Below is a small trained network, with its code and all its weights. Each question gives an input and a target symbol and asks what happens when units are switched off, that is, made to give their printed mean instead of their output.

import numpy as np


def w(rows, s, z=0):
    codes = np.array(rows[::2]) - 128.0
    scale = np.full(codes.shape[1], s)
    scale[-1] = z or s
    return codes * scale


def norm(h):
    return h / np.sqrt((h * h).mean(-1, keepdims=True) + 1e-5)


def f(y):
    return y / 2 * (1 + np.tanh(0.7978845608 * (y + 0.044715 * y**3)))


def softmax(a):
    e = np.exp(a - a.max(-1, keepdims=True))
    return e / e.sum(-1, keepdims=True)


def log_softmax(a):
    a = a - a.max(-1, keepdims=True)
    return a - np.log(np.exp(a).sum(-1, keepdims=True))


def net(x, mask):
    ids = ['αγδηθλμξπτφψω'.index(c) for c in x.split()]
    T = len(ids)
    res = E[ids] + P[:T]
    u = 0
    for l in range(3):
        q, k, v = (norm(res) @ M[l].T for M in (Q, K, V))
        z = softmax(np.where(np.tri(T) > 0, q @ k.T / 2**0.5, -1e9)) @ v
        res = res + np.where(mask[u], z, O[l][:, -1]) @ O[l][:, :-1]
        u += 1
        y = f(norm(res) @ A[l][:, :-1].T + A[l][:, -1])
        res = res + np.where(mask[u : u + 4], y, B[l][:, -1]) @ B[l][:, :-1]
        u += 4
    return log_softmax(norm(res)[-1] @ U[:, :-1].T + U[:, -1])


Q, K, V, O, A, B = {}, {}, {}, {}, {}, {}
E = w([
[240,128,50],'α',
[113,179,180],'γ',
[63,36,26],'δ',
[70,79,188],'η',
[56,96,111],'θ',
[112,119,93],'λ',
[131,103,140],'μ',
[167,107,63],'ξ',
[110,125,206],'π',
[73,124,106],'τ',
[110,125,73],'φ',
[127,151,116],'ψ',
[188,254,188],'ω',
],0.03)
P = w([
[68,111,246],'0',
[69,121,254],'1',
[82,106,245],'2',
[62,120,233],'3',
[19,136,199],'4',
[26,171,195],'5',
[36,129,197],'6',
[52,125,204],'7',
[62,136,254],'8',
[32,137,201],'9',
[42,146,223],'10',
],0.0028)
Q[0] = w([
[85,59,148],'L0H1',
[61,181,3],'L0H1',
],0.034)
K[0] = w([
[99,82,190],'L0H1',
[227,80,2],'L0H1',
],0.035)
V[0] = w([
[49,50,86],'L0H1',
[29,255,219],'L0H1',
],0.0044)
O[0] = w([
[129,62,120,202],'L0H1',
[160,134,254,254],'L0H1',
],0.0055,0.0006)
A[0] = w([
[226,18,146,9],'L0N1',
[125,179,35,45],'L0N2',
[172,6,180,187],'L0N3',
[166,72,52,167],'L0N4',
],0.018,0.0013)
B[0] = w([
[156,150,49,165],'L0N1',
[153,88,172,255],'L0N2',
[87,255,107,238],'L0N3',
[77,72,115,235],'L0N4',
],0.024,0.0056)
Q[1] = w([
[129,3,185],'L1H1',
[16,61,82],'L1H1',
],0.031)
K[1] = w([
[228,3,72],'L1H1',
[51,53,28],'L1H1',
],0.027)
V[1] = w([
[201,174,217],'L1H1',
[169,127,1],'L1H1',
],0.0093)
O[1] = w([
[162,254,93,81],'L1H1',
[160,111,218,5],'L1H1',
],0.0091,0.0024)
A[1] = w([
[88,94,168,41],'L1N1',
[134,139,4,186],'L1N2',
[51,111,119,164],'L1N3',
[142,71,238,4],'L1N4',
],0.03,0.003)
B[1] = w([
[121,162,52,217],'L1N1',
[201,49,66,170],'L1N2',
[113,225,137,254],'L1N3',
[168,110,5,237],'L1N4',
],0.029,0.0099)
Q[2] = w([
[103,141,133],'L2H1',
[243,2,171],'L2H1',
],0.028)
K[2] = w([
[140,164,126],'L2H1',
[24,4,175],'L2H1',
],0.027)
V[2] = w([
[119,98,101],'L2H1',
[254,171,113],'L2H1',
],0.018)
O[2] = w([
[82,116,101,109],'L2H1',
[175,246,89,254],'L2H1',
],0.012,0.0087)
A[2] = w([
[88,215,229,79],'L2N1',
[16,101,142,3],'L2N2',
[6,69,64,25],'L2N3',
[21,68,144,22],'L2N4',
],0.022,0.0033)
B[2] = w([
[129,94,150,254],'L2N1',
[79,195,103,126],'L2N2',
[79,100,170,171],'L2N3',
[105,166,2,124],'L2N4',
],0.051,0.013)
U = w([
[181,87,123,219],'α',
[194,32,145,90],'γ',
[78,105,115,184],'δ',
[97,114,188,121],'η',
[54,198,153,25],'θ',
[18,112,119,28],'λ',
[162,191,102,162],'μ',
[91,84,120,190],'ξ',
[142,52,183,106],'π',
[79,214,96,9],'τ',
[68,34,124,63],'φ',
[251,181,94,29],'ψ',
[214,175,142,177],'ω',
],0.023,0.013)

Each question gives the input, a string of symbols that net reads in full, and the target symbol t.
The units are the heads (2 rows each of Q, K, V and O) and the neurons (one row each of A and B). Each row of codes is followed by its name. A weight is (code - 128) times the scale printed after its matrix; where a second scale follows, it is the last column's (O, A, B and U).
mask holds one flag per unit, layer by layer, with each layer's heads first. A switched-off unit (its flag False) gives its mean, the last column of its rows in O or B, instead of its output. The means were averaged over made-up inputs and are rounded, as every weight is.
A unit's drop is (log p(t) with every unit on - log p(t) with that unit switched off) / (log p(t) with every unit on - log p(t) with every unit switched off).
most important unit: the unit with the biggest drop
top k neurons: the k neurons with the biggest drops, biggest first
top k neurons in layer l: the k neurons of layer l with the biggest drops, biggest first
drop when u is switched off: that unit's drop, to one decimal
input π θ ψ λ π φ θ, target θ: most important unit => L0N2
input τ ω γ ω ω φ η, target θ: top 3 neurons => L0N3, L1N4, L1N2
input λ π η, target η: top 3 neurons => L0N3, L1N4, L2N1
input μ π λ γ δ, target λ: top 3 neurons => L2N3, L0N4, L1N4
input ψ τ ω λ ω μ φ τ ψ τ ξ, target φ: top 4 neurons => L0N4, L0N3, L2N3, L0N1
input π π θ, target θ: top 2 neurons => L1N4, L1N3
input τ π ψ, target α: top 3 neurons => L1N2, L0N4, L0N2
input π ω λ π ω ψ ψ ψ μ, target ψ: top 2 neurons => L1N2, L0N1
input η π η, target η: top 2 neurons => L1N4, L2N1
input η τ ψ φ τ τ γ π γ, target π: top 3 neurons => L1N4, L0N4, L0N3
input γ λ ω μ, target ψ: top 3 neurons => L0N1, L1N2, L0N3
input δ ω ξ π ψ α α, target γ: top 2 neurons => L0N4, L0N1
input η π γ ψ π φ δ φ θ, target τ: top 2 neurons in layer 0 => L0N2, L0N4
input η π φ τ ψ η τ μ δ ψ ξ, target φ: most important unit => L0N3
input μ τ θ, target μ: top 3 neurons in layer 1 => L1N3, L1N1, L1N2
input η η ω τ γ π, target η: top 3 neurons in layer 1 => L1N4, L1N2, L1N1
input μ θ ψ, target α: top 2 neurons in layer 1 => L1N2, L1N1
input φ η ψ λ δ π, target η: top 3 neurons in layer 1 => L1N4, L1N2, L1N3
input φ μ φ γ τ λ λ ω α, target γ: drop when L2H1 is switched off => 0.0
input α α λ δ τ γ δ, target λ: drop when L0N1 is switched off => 0.1
input λ μ τ π η, target θ: drop when L1N4 is switched off => 0.2
